Here is a tiny trained network, its code and every weight. The questions are about switching its units off for an input and a class, where a switched-off unit gives its printed mean instead of its output.

import numpy as np


def w(rows, s, z=0):
    codes = np.array(rows[::2]) - 128.0
    scale = np.full(codes.shape[1], s)
    scale[-1] = z or s
    return codes * scale


def f(y):
    return np.maximum(y, 0)


def log_softmax(a):
    a = a - a.max(-1, keepdims=True)
    return a - np.log(np.exp(a).sum(-1, keepdims=True))


def net(x, mask):
    res = np.array(x, float).reshape(1, 4) / 4 @ E
    y = f(res @ A[0][:, :-1].T + A[0][:, -1])
    res = res + np.where(mask, y, B[0][:, -1]) @ B[0][:, :-1]
    return log_softmax(res[-1] @ U[:, :-1].T + U[:, -1])


A, B = {}, {}
E = w([
[124,189,149,203,175,81,220,121,97],'x0',
[125,117,201,75,193,93,136,228,188],'x1',
[186,138,145,200,128,135,122,63,204],'x2',
[2,136,121,172,172,167,80,134,142],'x3',
],0.015)
A[0] = w([
[126,96,115,64,84,153,79,102,195,36],'N0',
[149,87,181,67,207,155,137,215,235,25],'N1',
[210,185,186,178,130,127,56,78,254,2],'N2',
[111,147,157,31,96,125,149,189,35,43],'N3',
[50,171,131,151,180,191,81,161,166,58],'N4',
[123,213,215,123,213,123,200,194,145,32],'N5',
[146,57,169,70,124,177,19,142,143,49],'N6',
[222,141,139,72,67,121,190,170,151,6],'N7',
],0.0084,0.0036)
B[0] = w([
[112,112,203,167,208,162,222,99,104,195],'N0',
[169,134,57,166,100,216,95,79,124,252],'N1',
[55,200,128,61,109,50,2,164,71,241],'N2',
[50,130,121,139,103,77,76,173,78,204],'N3',
[100,33,138,167,42,66,155,129,189,210],'N4',
[142,128,123,137,171,168,123,92,92,243],'N5',
[108,215,168,207,175,92,161,84,78,216],'N6',
[108,80,123,172,79,61,135,72,211,220],'N7',
],0.0094,0.014)
U = w([
[89,150,135,88,134,89,51,200,81,120],'0',
[139,168,207,185,212,120,217,112,96,100],'1',
[173,100,21,158,102,235,99,74,89,105],'2',
[130,4,159,153,99,66,151,132,214,85],'3',
[143,138,154,133,119,161,138,167,131,251],'4',
],0.014,0.012)

Each question gives the input, the list of numbers given to net, and the class t.
The units are the neurons (one row each of A and B). Each row of codes is followed by its name. A weight is (code - 128) times the scale printed after its matrix; where a second scale follows, it is the last column's (A, B and U).
mask holds one flag per neuron, in row order. A switched-off neuron (its flag False) gives its mean, the last column of its row in B, instead of its output. The means were averaged over made-up inputs and are rounded, as every weight is.
A unit's drop is (log p(t) with every unit on - log p(t) with that unit switched off) / (log p(t) with every unit on - log p(t) with every unit switched off).
The circuit of an input: a set's keep is (log p(t) with only the set's units on - log p(t) with every unit switched off) / (log p(t) with every unit on - log p(t) with every unit switched off). Starting from all 8 units, units are removed one at a time, each time the one whose removal leaves the highest keep (on an exact tie, the one counted first), for as long as the keep stays at least 0.8.
circuit, biggest first: the units of the circuit, biggest drop first
most important unit: the unit with the biggest drop
top k neurons: the k neurons with the biggest drops, biggest first
drop of u: that unit's drop, to one decimal
input [-4,6,3,8], class 3: most important unit -> N4
input [-6,1,-3,3], class 1: circuit, biggest first -> [N6; N0]
input [0,6,-3,-2], class 2: top 2 neurons -> [N1; N2]
input [-6,-2,6,-6], class 0: top 2 neurons -> [N2; N4]
input [0,-1,8,8], class 0: top 2 neurons -> [N2; N7]
input [-4,2,1,-4], class 1: circuit, biggest first -> [N6; N0]
input [-6,7,-4,-8], class 3: top 4 neurons -> [N7; N3; N2; N5]
input [1,1,-3,-4], class 3: circuit, biggest first -> [N2; N6]
input [-1,-2,-5,6], class 3: top 2 neurons -> [N4; N2]
input [-8,6,0,2], class 1: top 2 neurons -> [N6; N0]
input [-5,-1,4,-4], class 1: circuit, biggest first -> [N0; N6]
input [3,-1,-6,-8], class 3: top 2 neurons -> [N7; N2]
input [0,-2,-2,-1], class 4: circuit, biggest first -> [N2; N1; N7; N6]
input [1,8,6,-6], class 2: most important unit -> N1
input [5,-1,-7,-8], class 3: top 3 neurons -> [N7; N2; N6]
input [4,-3,7,-8], class 3: top 2 neurons -> [N7; N3]
input [-3,6,1,5], class 2: top 2 neurons -> [N1; N7]
input [-8,3,-4,7], class 1: top 2 neurons -> [N6; N0]
input [2,-4,5,5], class 0: top 3 neurons -> [N1; N7; N2]
input [2,2,2,-6], class 3: circuit, biggest first -> [N7]
input [-8,1,2,-5], class 1: drop of N6 -> 0.4
input [1,4,7,-7], class 0: drop of N4 -> 0.3
input [-6,-6,-5,-6], class 1: drop of N0 -> 0.3
